Below are the code and all the weights of a small trained network. Each question names an input and a class and asks about switching units off, where a switched-off unit gives its printed mean instead of its output.

import numpy as np


def w(rows, s, z=0):
    codes = np.array(rows[::2]) - 128.0
    scale = np.full(codes.shape[1], s)
    scale[-1] = z or s
    return codes * scale


def f(y):
    return y / 2 * (1 + np.tanh(0.7978845608 * (y + 0.044715 * y**3)))


def log_softmax(a):
    a = a - a.max(-1, keepdims=True)
    return a - np.log(np.exp(a).sum(-1, keepdims=True))


def net(x, mask):
    res = np.array(x, float).reshape(1, 4) / 4 @ E
    y = f(res @ A[0][:, :-1].T + A[0][:, -1])
    res = res + np.where(mask, y, B[0][:, -1]) @ B[0][:, :-1]
    return log_softmax(res[-1] @ U[:, :-1].T + U[:, -1])


A, B = {}, {}
E = w([
[14,145,69],'x0',
[129,127,130],'x1',
[166,13,19],'x2',
[162,222,3],'x3',
],0.0053)
A[0] = w([
[130,161,101,96],'N0',
[113,173,155,103],'N1',
[151,153,105,62],'N2',
[174,76,89,68],'N3',
[111,55,203,117],'N4',
[172,227,105,114],'N5',
[150,201,82,107],'N6',
[138,159,118,32],'N7',
[136,76,86,33],'N8',
[145,164,100,92],'N9',
[122,193,162,58],'N10',
[121,167,170,99],'N11',
[55,153,116,112],'N12',
[180,154,30,136],'N13',
[127,67,113,61],'N14',
[158,63,95,129],'N15',
[90,64,71,51],'N16',
[186,135,174,42],'N17',
[141,247,217,33],'N18',
[133,141,97,1],'N19',
[103,70,172,102],'N20',
[221,161,170,123],'N21',
[81,93,171,102],'N22',
[116,173,170,34],'N23',
[22,125,85,128],'N24',
[218,152,169,117],'N25',
[18,134,94,95],'N26',
[168,80,93,56],'N27',
[62,85,163,116],'N28',
[99,62,169,100],'N29',
[210,112,148,72],'N30',
[92,108,188,95],'N31',
[118,70,105,67],'N32',
[145,138,143,78],'N33',
[54,134,112,105],'N34',
[205,160,163,131],'N35',
[107,178,93,99],'N36',
],0.015,0.0082)
B[0] = w([
[140,103,60,138],'N0',
[94,114,96,149],'N1',
[157,134,20,117],'N2',
[73,230,128,158],'N3',
[138,82,76,229],'N4',
[150,69,77,204],'N5',
[142,39,85,195],'N6',
[56,142,40,107],'N7',
[16,193,113,132],'N8',
[113,81,63,138],'N9',
[10,144,41,145],'N10',
[40,125,144,153],'N11',
[175,171,124,171],'N12',
[145,50,71,254],'N13',
[102,148,49,132],'N14',
[68,208,112,192],'N15',
[99,229,134,154],'N16',
[170,213,92,140],'N17',
[41,168,47,214],'N18',
[100,133,60,109],'N19',
[183,107,34,173],'N20',
[201,148,126,204],'N21',
[148,93,44,161],'N22',
[79,242,2,130],'N23',
[212,190,185,220],'N24',
[203,162,170,197],'N25',
[219,165,166,198],'N26',
[95,241,39,145],'N27',
[197,117,60,172],'N28',
[137,79,59,175],'N29',
[181,199,145,159],'N30',
[130,90,45,169],'N31',
[120,156,77,133],'N32',
[102,176,127,111],'N33',
[189,176,140,161],'N34',
[176,154,142,190],'N35',
[172,123,84,166],'N36',
],0.0097,0.0059)
U = w([
[91,200,77,126],'0',
[185,125,114,221],'1',
[198,77,64,19],'2',
[248,189,133,4],'3',
[95,55,221,81],'4',
],0.011,0.012)

Each question gives the input, the list of numbers given to net, and the class t.
The units are the neurons (one row each of A and B). Each row of codes is followed by its name. A weight is (code - 128) times the scale printed after its matrix; where a second scale follows, it is the last column's (A, B and U).
mask holds one flag per neuron, in row order. A switched-off neuron (its flag False) gives its mean, the last column of its row in B, instead of its output. The means were averaged over made-up inputs and are rounded, as every weight is.
A unit's drop is (log p(t) with every unit on - log p(t) with that unit switched off) / (log p(t) with every unit on - log p(t) with every unit switched off).
The circuit of an input: a set's keep is (log p(t) with only the set's units on - log p(t) with every unit switched off) / (log p(t) with every unit on - log p(t) with every unit switched off). Starting from the 12 units with the biggest drops (on a tie, the unit counted first), units are removed one at a time, each time the one whose removal leaves the highest keep (on an exact tie, the one counted first), for as long as the keep stays at least 0.8.
units of the circuit, in order: the units of the circuit, biggest drop first
most important unit: the unit with the biggest drop
top k neurons: the k neurons with the biggest drops, biggest first
drop when u is switched off: that unit's drop, to one decimal
input [5,1,0,7], class 2: top 3 neurons => [N13, N6, N5]
input [-7,-6,-8,-4], class 0: units of the circuit, in order => [N18]
input [6,1,1,-5], class 3: units of the circuit, in order => [N24, N26]
input [-3,7,-7,-7], class 0: top 2 neurons => [N18, N23]
input [-5,-3,-6,2], class 0: top 2 neurons => [N18, N10]
input [5,-4,-4,6], class 2: units of the circuit, in order => [N6, N5]
input [-7,-4,5,-4], class 3: units of the circuit, in order => [N30, N25, N13]
input [1,1,-7,8], class 2: units of the circuit, in order => [N5, N6]
input [8,4,-5,7], class 3: top 4 neurons => [N24, N26, N12, N34]
input [8,-5,-3,-5], class 3: units of the circuit, in order => [N24, N26]
input [8,-3,-4,8], class 2: top 2 neurons => [N6, N5]
input [-2,-2,-5,-4], class 0: units of the circuit, in order => [N18, N11]
input [8,2,-7,0], class 3: top 4 neurons => [N26, N24, N34, N12]
input [8,-6,2,-7], class 3: most important unit => N24
input [7,0,-6,1], class 3: top 2 neurons => [N26, N24]
input [3,-1,-5,7], class 2: drop when N5 is switched off => 0.2
input [3,0,4,0], class 0: drop when N6 is switched off => 0.2
input [-8,6,4,1], class 3: drop when N9 is switched off => 0.0
